Below is a small trained network, with its code and all its weights. Each question gives an input and a target symbol and asks what happens when units are switched off, that is, made to give their printed mean instead of their output.

import numpy as np


def w(rows, s, z=0):
    codes = np.array(rows[::2]) - 128.0
    scale = np.full(codes.shape[1], s)
    scale[-1] = z or s
    return codes * scale


def f(y):
    return np.maximum(y, 0)


def softmax(a):
    e = np.exp(a - a.max(-1, keepdims=True))
    return e / e.sum(-1, keepdims=True)


def log_softmax(a):
    a = a - a.max(-1, keepdims=True)
    return a - np.log(np.exp(a).sum(-1, keepdims=True))


def net(x, mask):
    ids = ['ΘΠΣΦαγδεζηλμξτψω'.index(c) for c in x.split()]
    T = len(ids)
    res = E[ids] + P[:T]
    u = 0
    for l in range(3):
        q, k, v = (res @ M[l].T for M in (Q, K, V))
        z = softmax(np.where(np.tri(T) > 0, q @ k.T / 4**0.5, -1e9)) @ v
        res = res + np.where(mask[u], z, O[l][:, -1]) @ O[l][:, :-1]
        u += 1
        y = f(res @ A[l][:, :-1].T + A[l][:, -1])
        res = res + np.where(mask[u : u + 4], y, B[l][:, -1]) @ B[l][:, :-1]
        u += 4
    return log_softmax(res[-1] @ U[:, :-1].T + U[:, -1])


Q, K, V, O, A, B = {}, {}, {}, {}, {}, {}
E = w([
[93,59,122,126],'Θ',
[139,154,127,174],'Π',
[112,226,174,109],'Σ',
[116,108,176,154],'Φ',
[96,72,170,201],'α',
[192,145,107,172],'γ',
[153,137,127,142],'δ',
[67,192,123,218],'ε',
[179,96,111,20],'ζ',
[167,254,115,141],'η',
[155,200,60,42],'λ',
[76,67,92,73],'μ',
[106,126,49,49],'ξ',
[176,235,112,137],'τ',
[128,44,229,18],'ψ',
[168,45,29,144],'ω',
],0.012)
P = w([
[199,72,254,136],'0',
[100,144,50,139],'1',
[88,149,54,127],'2',
[77,159,61,118],'3',
[52,116,101,135],'4',
[43,125,108,109],'5',
[47,119,107,112],'6',
[85,92,87,148],'7',
],0.008)
Q[0] = w([
[22,17,221,3],'L0H1',
[1,233,98,18],'L0H1',
[122,29,48,130],'L0H1',
[73,118,206,33],'L0H1',
],0.0056)
K[0] = w([
[56,142,52,97],'L0H1',
[105,140,168,2],'L0H1',
[85,61,100,136],'L0H1',
[87,198,54,43],'L0H1',
],0.008)
V[0] = w([
[179,9,121,214],'L0H1',
[112,153,89,1],'L0H1',
[9,220,103,72],'L0H1',
[44,184,193,28],'L0H1',
],0.0048)
O[0] = w([
[80,216,104,2,128],'L0H1',
[216,56,110,195,49],'L0H1',
[119,72,72,143,199],'L0H1',
[180,77,70,238,255],'L0H1',
],0.0056,0.00028)
A[0] = w([
[112,25,222,113,116],'L0N1',
[210,66,155,3,250],'L0N2',
[210,145,94,148,216],'L0N3',
[203,39,196,98,128],'L0N4',
],0.0065,0.0022)
B[0] = w([
[42,156,70,100,213],'L0N1',
[151,1,74,80,251],'L0N2',
[167,76,200,172,200],'L0N3',
[125,132,65,15,191],'L0N4',
],0.0098,0.0026)
Q[1] = w([
[114,211,193,135],'L1H1',
[74,33,127,144],'L1H1',
[137,218,165,186],'L1H1',
[141,152,253,156],'L1H1',
],0.0052)
K[1] = w([
[155,135,168,109],'L1H1',
[109,153,72,164],'L1H1',
[140,136,255,117],'L1H1',
[155,177,198,112],'L1H1',
],0.0098)
V[1] = w([
[233,127,148,155],'L1H1',
[255,181,201,137],'L1H1',
[154,133,196,165],'L1H1',
[97,120,111,149],'L1H1',
],0.0084)
O[1] = w([
[50,48,93,193,61],'L1H1',
[14,2,111,106,2],'L1H1',
[46,116,147,162,49],'L1H1',
[164,152,136,132,138],'L1H1',
],0.0076,0.0073)
A[1] = w([
[178,144,255,157,205],'L1N1',
[121,136,231,70,10],'L1N2',
[81,166,115,64,15],'L1N3',
[70,184,227,187,250],'L1N4',
],0.0091,0.0025)
B[1] = w([
[1,74,202,167,217],'L1N1',
[133,129,190,221,154],'L1N2',
[222,212,192,89,159],'L1N3',
[79,87,182,55,254],'L1N4',
],0.0075,0.0053)
Q[2] = w([
[134,210,28,128],'L2H1',
[139,92,177,72],'L2H1',
[46,89,197,254],'L2H1',
[115,106,137,166],'L2H1',
],0.009)
K[2] = w([
[77,101,254,52],'L2H1',
[201,178,88,127],'L2H1',
[108,174,104,190],'L2H1',
[124,177,136,128],'L2H1',
],0.0078)
V[2] = w([
[138,188,202,122],'L2H1',
[145,189,209,178],'L2H1',
[2,130,192,100],'L2H1',
[169,91,157,84],'L2H1',
],0.008)
O[2] = w([
[148,112,70,151,253],'L2H1',
[254,145,55,157,169],'L2H1',
[233,49,195,175,163],'L2H1',
[30,145,106,134,248],'L2H1',
],0.0077,0.0049)
A[2] = w([
[75,116,161,255,130],'L2N1',
[117,79,153,65,56],'L2N2',
[98,156,87,73,2],'L2N3',
[153,153,136,109,201],'L2N4',
],0.0093,0.008)
B[2] = w([
[228,160,2,120,199],'L2N1',
[147,111,47,134,159],'L2N2',
[127,171,162,253,222],'L2N3',
[69,85,206,114,254],'L2N4',
],0.0084,0.0072)
U = w([
[140,112,72,129,133],'Θ',
[125,135,117,134,204],'Π',
[124,62,107,137,172],'Σ',
[124,84,51,119,158],'Φ',
[162,116,42,141,131],'α',
[140,130,157,101,86],'γ',
[144,146,108,161,33],'δ',
[149,112,211,254,139],'ε',
[72,133,169,180,97],'ζ',
[105,77,224,148,191],'η',
[65,79,189,56,172],'λ',
[149,203,98,92,47],'μ',
[88,102,89,58,199],'ξ',
[167,162,195,111,74],'τ',
[118,143,86,218,3],'ψ',
[114,136,104,129,185],'ω',
],0.0089,0.0055)

Each question gives the input, a string of symbols that net reads in full, and the target symbol t.
The units are the heads (4 rows each of Q, K, V and O) and the neurons (one row each of A and B). Each row of codes is followed by its name. A weight is (code - 128) times the scale printed after its matrix; where a second scale follows, it is the last column's (O, A, B and U).
mask holds one flag per unit, layer by layer, with each layer's heads first. A switched-off unit (its flag False) gives its mean, the last column of its rows in O or B, instead of its output. The means were averaged over made-up inputs and are rounded, as every weight is.
A unit's drop is (log p(t) with every unit on - log p(t) with that unit switched off) / (log p(t) with every unit on - log p(t) with every unit switched off).
The circuit of an input: a set's keep is (log p(t) with only the set's units on - log p(t) with every unit switched off) / (log p(t) with every unit on - log p(t) with every unit switched off). Starting from the 12 units with the biggest drops (on a tie, the unit counted first), units are removed one at a time, each time the one whose removal leaves the highest keep (on an exact tie, the one counted first), for as long as the keep stays at least 0.8.
circuit, biggest first: the units of the circuit, biggest drop first
most important unit: the unit with the biggest drop
top k neurons: the k neurons with the biggest drops, biggest first
top k neurons in layer l: the k neurons of layer l with the biggest drops, biggest first
input α λ λ α λ Σ Π ω, target α: top 2 neurons : L1N4; L1N1
input μ α η Θ ξ, target μ: circuit, biggest first : L1H1; L2H1; L0N3; L0N1
input λ μ μ α ξ, target λ: circuit, biggest first : L2H1; L2N1; L0N2
input μ ε δ ξ, target μ: circuit, biggest first : L1H1; L2H1; L0N2; L0N1
input λ α ε ε ξ ψ, target μ: most important unit : L1H1
input ζ ε ψ ξ, target ζ: circuit, biggest first : L2H1; L0N2; L2N3; L0N4
input α ζ ζ, target ξ: circuit, biggest first : L2H1; L0N2
input ζ Σ Π α η λ, target ζ: top 4 neurons : L0N2; L2N3; L0N4; L1N1
input λ μ ε ε ε ω, target λ: top 2 neurons in layer 0 : L0N3; L0N2
input α ε η, target τ: top 2 neurons in layer 2 : L2N3; L2N4
input ζ μ ε Π μ ε ξ, target ζ: top 2 neurons : L2N3; L0N2
input α ζ ζ Θ, target α: top 2 neurons : L1N4; L1N1
input μ α ε α μ, target μ: top 2 neurons : L0N1; L0N3
input λ α ω α, target λ: top 2 neurons : L1N4; L2N3
input ε α ξ ω, target ε: circuit, biggest first : L2H1; L1N4; L1H1; L0N2
input ψ ε ε Φ ψ ε λ, target ψ: top 3 neurons : L2N3; L0N4; L0N1
input ω Π ε, target ζ: top 3 neurons in layer 0 : L0N2; L0N3; L0N4
input ε ζ Φ ε Θ η ω, target ε: top 2 neurons : L1N4; L1N1
input ε ε α ε, target ε: top 2 neurons : L1N1; L0N3
input η Π γ ω Θ ε ω, target η: top 2 neurons in layer 0 : L0N3; L0N1
input η η Σ η ψ ω Θ, target η: top 2 neurons : L1N4; L0N1
input α ξ γ γ Σ Θ Θ λ, target α: top 4 neurons : L0N1; L1N3; L1N2; L1N4
input α γ Σ ε μ λ, target α: top neuron in layer 2 : L2N3
input τ α α ω ε Φ, target λ: top neuron : L1N4
input ξ ζ α ω ε η α ψ, target μ: top 2 neurons : L0N1; L0N4
input ζ δ ψ δ ζ μ ε ω, target ζ: top 2 neurons : L0N2; L2N3
input ψ λ α μ, target ψ: top 4 neurons : L2N3; L0N4; L0N1; L0N2
input ε ε μ ξ ζ η λ, target ε: most important unit : L1N4
input α ε γ ζ Σ ε μ, target α: top 3 neurons in layer 1 : L1N4; L1N1; L1N3
input λ ω α γ μ ε ω Θ, target λ: top 2 neurons in layer 0 : L0N3; L0N1
